Below are the code and all the weights of a small trained network. Each question names an input and a class and asks about switching units off, where a switched-off unit gives its printed mean instead of its output.

import numpy as np


def w(rows, s, z=0):
    codes = np.array(rows[::2]) - 128.0
    scale = np.full(codes.shape[1], s)
    scale[-1] = z or s
    return codes * scale


def norm(h):
    return h / np.sqrt((h * h).mean(-1, keepdims=True) + 1e-5)


def f(y):
    return np.maximum(y, 0)


def log_softmax(a):
    a = a - a.max(-1, keepdims=True)
    return a - np.log(np.exp(a).sum(-1, keepdims=True))


def net(x, mask):
    res = np.array(x, float).reshape(1, 5) / 4 @ E
    u = 0
    for l in range(2):
        y = f(norm(res) @ A[l][:, :-1].T + A[l][:, -1])
        res = res + np.where(mask[u : u + 8], y, B[l][:, -1]) @ B[l][:, :-1]
        u += 8
    return log_softmax(norm(res)[-1] @ U[:, :-1].T + U[:, -1])


A, B = {}, {}
E = w([
[129,126,132],'x0',
[254,193,152],'x1',
[134,122,128],'x2',
[105,207,86],'x3',
[84,161,195],'x4',
],0.0026)
A[0] = w([
[180,89,178,109],'0.n1',
[106,255,90,218],'0.n2',
[187,233,124,179],'0.n3',
[189,60,21,157],'0.n4',
[117,188,241,70],'0.n5',
[151,24,180,8],'0.n6',
[114,34,168,76],'0.n7',
[192,107,65,123],'0.n8',
],0.0061,0.0014)
B[0] = w([
[210,88,42,185],'0.n1',
[193,50,108,243],'0.n2',
[62,108,56,252],'0.n3',
[85,210,253,241],'0.n4',
[106,198,227,199],'0.n5',
[232,102,115,193],'0.n6',
[171,108,112,199],'0.n7',
[80,161,226,199],'0.n8',
],0.0055,0.0033)
A[1] = w([
[94,124,58,245],'1.n1',
[232,210,155,5],'1.n2',
[128,121,151,98],'1.n3',
[254,141,141,80],'1.n4',
[103,78,152,168],'1.n5',
[117,91,147,110],'1.n6',
[174,147,129,46],'1.n7',
[122,103,124,19],'1.n8',
],0.0068,0.0014)
B[1] = w([
[224,96,94,199],'1.n1',
[80,112,134,249],'1.n2',
[147,132,134,145],'1.n3',
[87,137,68,255],'1.n4',
[89,254,90,187],'1.n5',
[124,167,99,158],'1.n6',
[19,126,93,164],'1.n7',
[88,151,137,133],'1.n8',
],0.0054,0.0035)
U = w([
[99,212,243,138],'0',
[75,114,31,2],'1',
[254,54,71,221],'2',
[140,130,113,117],'3',
],0.0065,0.00029)

Each question gives the input, the list of numbers given to net, and the class t.
The units are the neurons (one row each of A and B). Each row of codes is followed by its name. A weight is (code - 128) times the scale printed after its matrix; where a second scale follows, it is the last column's (A, B and U).
mask holds one flag per neuron, layer by layer. A switched-off neuron (its flag False) gives its mean, the last column of its row in B, instead of its output. The means were averaged over made-up inputs and are rounded, as every weight is.
A unit's drop is (log p(t) with every unit on - log p(t) with that unit switched off) / (log p(t) with every unit on - log p(t) with every unit switched off).
The circuit of an input: a set's keep is (log p(t) with only the set's units on - log p(t) with every unit switched off) / (log p(t) with every unit on - log p(t) with every unit switched off). Starting from the 12 units with the biggest drops (on a tie, the unit counted first), units are removed one at a time, each time the one whose removal leaves the highest keep (on an exact tie, the one counted first), for as long as the keep stays at least 0.8.
units of the circuit, in order: the units of the circuit, biggest drop first
top k neurons: the k neurons with the biggest drops, biggest first
top k neurons in layer l: the k neurons of layer l with the biggest drops, biggest first
input [-8,4,3,-2,-5], class 0: top neuron => [0.n4]
input [-1,-2,-5,7,5], class 2: units of the circuit, in order => [0.n4; 0.n2; 1.n1]
input [1,-5,5,4,-5], class 0: units of the circuit, in order => [0.n4; 0.n3; 1.n4]
input [0,4,1,4,-6], class 0: units of the circuit, in order => [0.n4; 0.n8]
input [0,-6,3,7,4], class 2: top 2 neurons => [0.n4; 1.n1]
input [-7,-3,0,7,1], class 2: units of the circuit, in order => [1.n1; 0.n2]
input [7,-6,2,-3,-7], class 0: units of the circuit, in order => [0.n4; 0.n3; 1.n4]
input [-2,-1,-7,7,-8], class 0: top 2 neurons => [0.n4; 0.n8]
input [8,-3,0,5,-2], class 2: top 2 neurons in layer 1 => [1.n1; 1.n4]
input [-5,0,8,-6,-8], class 0: top 2 neurons => [0.n4; 0.n8]
input [-3,8,8,-3,3], class 1: top 2 neurons => [0.n4; 0.n1]
input [3,-4,4,5,-1], class 2: top 2 neurons => [1.n1; 0.n4]
input [-5,1,1,6,-7], class 0: units of the circuit, in order => [0.n4; 0.n8]
input [5,7,6,6,2], class 1: top neuron => [0.n2]
input [-5,2,-4,-4,1], class 2: top 3 neurons => [0.n1; 0.n6; 0.n4]
input [1,8,-6,-7,4], class 1: top 3 neurons in layer 0 => [0.n4; 0.n1; 0.n2]
input [-4,2,8,8,4], class 2: top 2 neurons in layer 0 => [0.n3; 0.n2]
input [1,-7,4,-1,-8], class 0: top 2 neurons in layer 0 => [0.n4; 0.n3]
input [-2,8,-5,-4,3], class 1: top 2 neurons in layer 0 => [0.n4; 0.n1]
input [-5,-6,3,7,-3], class 2: top 2 neurons => [1.n1; 0.n8]
input [6,8,7,-4,6], class 1: top 3 neurons in layer 1 => [1.n4; 1.n7; 1.n2]
